Here is a tiny trained network, its code and every weight. The questions are about switching its units off for an input and a class, where a switched-off unit gives its printed mean instead of its output.

import numpy as np


def w(rows, s, z=0):
    codes = np.array(rows[::2]) - 128.0
    scale = np.full(codes.shape[1], s)
    scale[-1] = z or s
    return codes * scale


def f(y):
    return np.maximum(y, 0)


def log_softmax(a):
    a = a - a.max(-1, keepdims=True)
    return a - np.log(np.exp(a).sum(-1, keepdims=True))


def net(x, mask):
    res = np.array(x, float).reshape(1, 7) / 4 @ E
    y = f(res @ A[0][:, :-1].T + A[0][:, -1])
    res = res + np.where(mask, y, B[0][:, -1]) @ B[0][:, :-1]
    return log_softmax(res[-1] @ U[:, :-1].T + U[:, -1])


A, B = {}, {}
E = w([
[74,147,37,148,144,51,109,28,179,198],'x0',
[98,132,96,86,23,123,56,113,2,169],'x1',
[88,45,162,81,97,157,200,111,36,98],'x2',
[94,122,132,203,172,93,109,118,132,157],'x3',
[199,95,100,75,84,130,226,196,114,43],'x4',
[177,151,170,36,151,110,210,27,119,53],'x5',
[171,242,152,77,97,105,99,27,157,67],'x6',
],0.0063)
A[0] = w([
[96,127,132,254,133,98,82,164,126,178,253],'N0',
[176,209,150,135,194,90,123,73,164,35,149],'N1',
[163,75,249,128,231,188,153,158,138,58,170],'N2',
[78,46,142,143,132,91,161,115,85,125,245],'N3',
[153,131,144,232,182,132,83,146,133,176,175],'N4',
[154,175,167,111,201,73,136,43,188,143,158],'N5',
[186,167,118,95,81,122,76,98,68,178,64],'N6',
[220,112,97,102,74,146,164,176,105,9,151],'N7',
[184,163,245,112,106,165,142,126,117,60,132],'N8',
[135,166,160,104,66,109,69,87,77,169,88],'N9',
],0.0076,0.0041)
B[0] = w([
[69,40,126,208,171,143,132,101,158,162,255],'N0',
[200,114,254,136,122,121,90,224,95,123,228],'N1',
[133,166,85,121,154,173,74,67,101,136,220],'N2',
[160,126,127,167,140,142,72,108,33,166,195],'N3',
[103,106,99,193,83,112,157,101,183,104,223],'N4',
[194,104,197,147,77,78,142,209,189,97,230],'N5',
[123,165,156,81,96,152,97,143,85,147,176],'N6',
[191,176,172,131,94,97,82,158,88,139,228],'N7',
[214,143,108,90,138,191,57,104,76,202,204],'N8',
[147,150,144,100,148,183,43,182,130,135,186],'N9',
],0.009,0.0095)
U = w([
[177,199,136,43,126,192,71,149,72,170,134],'0',
[25,86,41,200,171,193,105,84,112,191,186],'1',
[141,105,159,192,83,100,124,187,154,107,116],'2',
[1,175,103,18,156,168,234,117,157,47,1],'3',
],0.008,0.0055)

Each question gives the input, the list of numbers given to net, and the class t.
The units are the neurons (one row each of A and B). Each row of codes is followed by its name. A weight is (code - 128) times the scale printed after its matrix; where a second scale follows, it is the last column's (A, B and U).
mask holds one flag per neuron, in row order. A switched-off neuron (its flag False) gives its mean, the last column of its row in B, instead of its output. The means were averaged over made-up inputs and are rounded, as every weight is.
A unit's drop is (log p(t) with every unit on - log p(t) with that unit switched off) / (log p(t) with every unit on - log p(t) with every unit switched off).
The circuit of an input: a set's keep is (log p(t) with only the set's units on - log p(t) with every unit switched off) / (log p(t) with every unit on - log p(t) with every unit switched off). Starting from all 10 units, units are removed one at a time, each time the one whose removal leaves the highest keep (on an exact tie, the one counted first), for as long as the keep stays at least 0.8.
circuit, biggest first: the units of the circuit, biggest drop first
k most important neurons: the k neurons with the biggest drops, biggest first
drop of u: that unit's drop, to one decimal
input [-1,8,-1,4,-1,-6,4], class 1: most important neuron -> N0
input [4,-4,8,-3,-8,1,6], class 2: 3 most important neurons -> N5, N2, N8
input [0,1,-3,-4,3,-7,0], class 1: circuit, biggest first -> N5, N1
input [5,0,-4,-8,6,-4,-6], class 1: 2 most important neurons -> N5, N1
input [8,0,-3,-3,4,5,0], class 2: 2 most important neurons -> N5, N8
input [-4,-8,0,0,8,-7,0], class 0: 2 most important neurons -> N2, N7
input [-6,1,-5,-8,-2,-7,0], class 1: circuit, biggest first -> N5, N1, N0
input [4,-5,7,2,5,4,-3], class 0: 2 most important neurons -> N0, N4
input [-2,6,0,-8,-3,-4,-5], class 1: circuit, biggest first -> N1, N7
input [-3,0,6,-5,-5,2,-8], class 1: 2 most important neurons -> N1, N7
input [-4,-3,-2,6,3,2,-1], class 0: 2 most important neurons -> N2, N0
input [6,3,-8,0,-7,6,6], class 2: drop of N5 -> 1.0
input [8,-5,-6,-8,1,0,7], class 2: drop of N5 -> 0.2
input [-5,3,0,7,8,3,-5], class 0: drop of N5 -> 0.0
